Below is a small trained network, with its code and all its weights. Each question gives an input and a class and asks what happens when units are switched off, that is, made to give their printed mean instead of their output.

import numpy as np


def w(rows, s, z=0):
    codes = np.array(rows[::2]) - 128.0
    scale = np.full(codes.shape[1], s)
    scale[-1] = z or s
    return codes * scale


def f(y):
    return np.maximum(y, 0)


def log_softmax(a):
    a = a - a.max(-1, keepdims=True)
    return a - np.log(np.exp(a).sum(-1, keepdims=True))


def net(x, mask):
    res = np.array(x, float).reshape(1, 8) / 4 @ E
    y = f(res @ A[0][:, :-1].T + A[0][:, -1])
    res = res + np.where(mask, y, B[0][:, -1]) @ B[0][:, :-1]
    return log_softmax(res[-1] @ U[:, :-1].T + U[:, -1])


A, B = {}, {}
E = w([
[61,215,54,186,223],'x0',
[224,130,229,81,66],'x1',
[78,172,101,41,66],'x2',
[136,200,50,114,148],'x3',
[62,168,212,105,159],'x4',
[30,79,146,131,218],'x5',
[155,17,80,40,236],'x6',
[202,254,155,102,212],'x7',
],0.0082)
A[0] = w([
[128,28,116,166,94,137],'neuron 0',
[93,180,55,57,125,200],'neuron 1',
[148,166,162,212,135,95],'neuron 2',
[117,143,77,111,127,81],'neuron 3',
[109,93,138,162,73,115],'neuron 4',
[59,127,157,131,98,213],'neuron 5',
[111,128,129,115,194,135],'neuron 6',
[166,126,190,80,154,230],'neuron 7',
[123,144,82,167,243,193],'neuron 8',
[115,60,62,195,43,132],'neuron 9',
[74,147,111,175,131,227],'neuron 10',
[165,146,55,160,150,88],'neuron 11',
[173,17,120,66,147,177],'neuron 12',
[245,156,158,102,70,182],'neuron 13',
[73,131,186,73,118,253],'neuron 14',
],0.012,0.0031)
B[0] = w([
[191,66,136,152,156,200],'neuron 0',
[168,162,84,136,111,192],'neuron 1',
[84,201,121,163,60,181],'neuron 2',
[119,187,96,142,136,154],'neuron 3',
[150,117,190,116,176,175],'neuron 4',
[126,127,147,69,107,175],'neuron 5',
[159,83,150,115,179,169],'neuron 6',
[174,108,88,162,86,197],'neuron 7',
[107,171,173,79,211,224],'neuron 8',
[218,91,151,157,159,203],'neuron 9',
[154,188,126,114,136,183],'neuron 10',
[63,175,148,108,117,178],'neuron 11',
[45,88,61,120,94,224],'neuron 12',
[251,177,134,48,83,248],'neuron 13',
[124,99,143,111,52,184],'neuron 14',
],0.012,0.016)
U = w([
[122,143,208,174,120,190],'0',
[130,5,111,129,131,202],'1',
[114,100,140,161,135,2],'2',
[87,97,119,185,127,11],'3',
[192,107,183,100,197,152],'4',
[112,140,160,32,105,116],'5',
[183,138,97,120,74,168],'6',
[88,155,83,134,183,87],'7',
],0.014,0.0057)

Each question gives the input, the list of numbers given to net, and the class t.
The units are the neurons (one row each of A and B). Each row of codes is followed by its name. A weight is (code - 128) times the scale printed after its matrix; where a second scale follows, it is the last column's (A, B and U).
mask holds one flag per neuron, in row order. A switched-off neuron (its flag False) gives its mean, the last column of its row in B, instead of its output. The means were averaged over made-up inputs and are rounded, as every weight is.
A unit's drop is (log p(t) with every unit on - log p(t) with that unit switched off) / (log p(t) with every unit on - log p(t) with every unit switched off).
The circuit of an input: a set's keep is (log p(t) with only the set's units on - log p(t) with every unit switched off) / (log p(t) with every unit on - log p(t) with every unit switched off). Starting from the 12 units with the biggest drops (on a tie, the unit counted first), units are removed one at a time, each time the one whose removal leaves the highest keep (on an exact tie, the one counted first), for as long as the keep stays at least 0.8.
units of the circuit, in order: the units of the circuit, biggest drop first
unit that matters most: the unit with the biggest drop
k most important neurons: the k neurons with the biggest drops, biggest first
drop when u is switched off: that unit's drop, to one decimal
input [-1,7,1,4,6,-1,3,-4], class 6: 3 most important neurons	(neuron 8; neuron 7; neuron 11)
input [-1,-3,-8,5,-2,3,-6,5], class 0: unit that matters most	neuron 12
input [1,-3,0,-4,-6,-4,-1,-1], class 4: units of the circuit, in order	(neuron 12; neuron 9)
input [3,-1,2,-6,-5,-7,-8,-4], class 4: 3 most important neurons	(neuron 9; neuron 4; neuron 12)
input [3,-1,-7,1,4,-1,0,1], class 7: units of the circuit, in order	(neuron 13; neuron 9)
input [-4,-8,7,3,-7,-4,-6,-6], class 4: units of the circuit, in order	(neuron 9; neuron 4)
input [6,8,-4,6,-8,5,-8,-7], class 0: 2 most important neurons	(neuron 13; neuron 2)
input [-8,2,7,-2,6,-5,4,-1], class 6: 3 most important neurons	(neuron 7; neuron 8; neuron 13)
input [-4,-8,5,-4,3,4,-8,-3], class 0: 2 most important neurons	(neuron 13; neuron 9)
input [-3,8,0,-8,-6,-7,2,-8], class 4: 4 most important neurons	(neuron 13; neuron 4; neuron 9; neuron 0)
input [6,2,1,4,5,0,2,2], class 7: 3 most important neurons	(neuron 13; neuron 9; neuron 0)
input [1,-2,-5,4,-3,6,3,5], class 7: 4 most important neurons	(neuron 13; neuron 9; neuron 0; neuron 11)
input [1,-7,-8,5,-1,-1,-2,-3], class 4: 2 most important neurons	(neuron 9; neuron 12)
input [-6,-3,-4,1,1,8,8,5], class 1: units of the circuit, in order	(neuron 12)
input [5,-7,-8,6,-1,-4,8,2], class 7: 2 most important neurons	(neuron 11; neuron 13)
input [4,-6,-2,-3,2,-6,0,5], class 7: drop when neuron 13 is switched off	0.2
input [-1,-5,6,-8,-6,-5,-5,-2], class 4: drop when neuron 9 is switched off	0.1
input [-8,0,-2,-1,6,-1,5,7], class 6: drop when neuron 7 is switched off	0.2
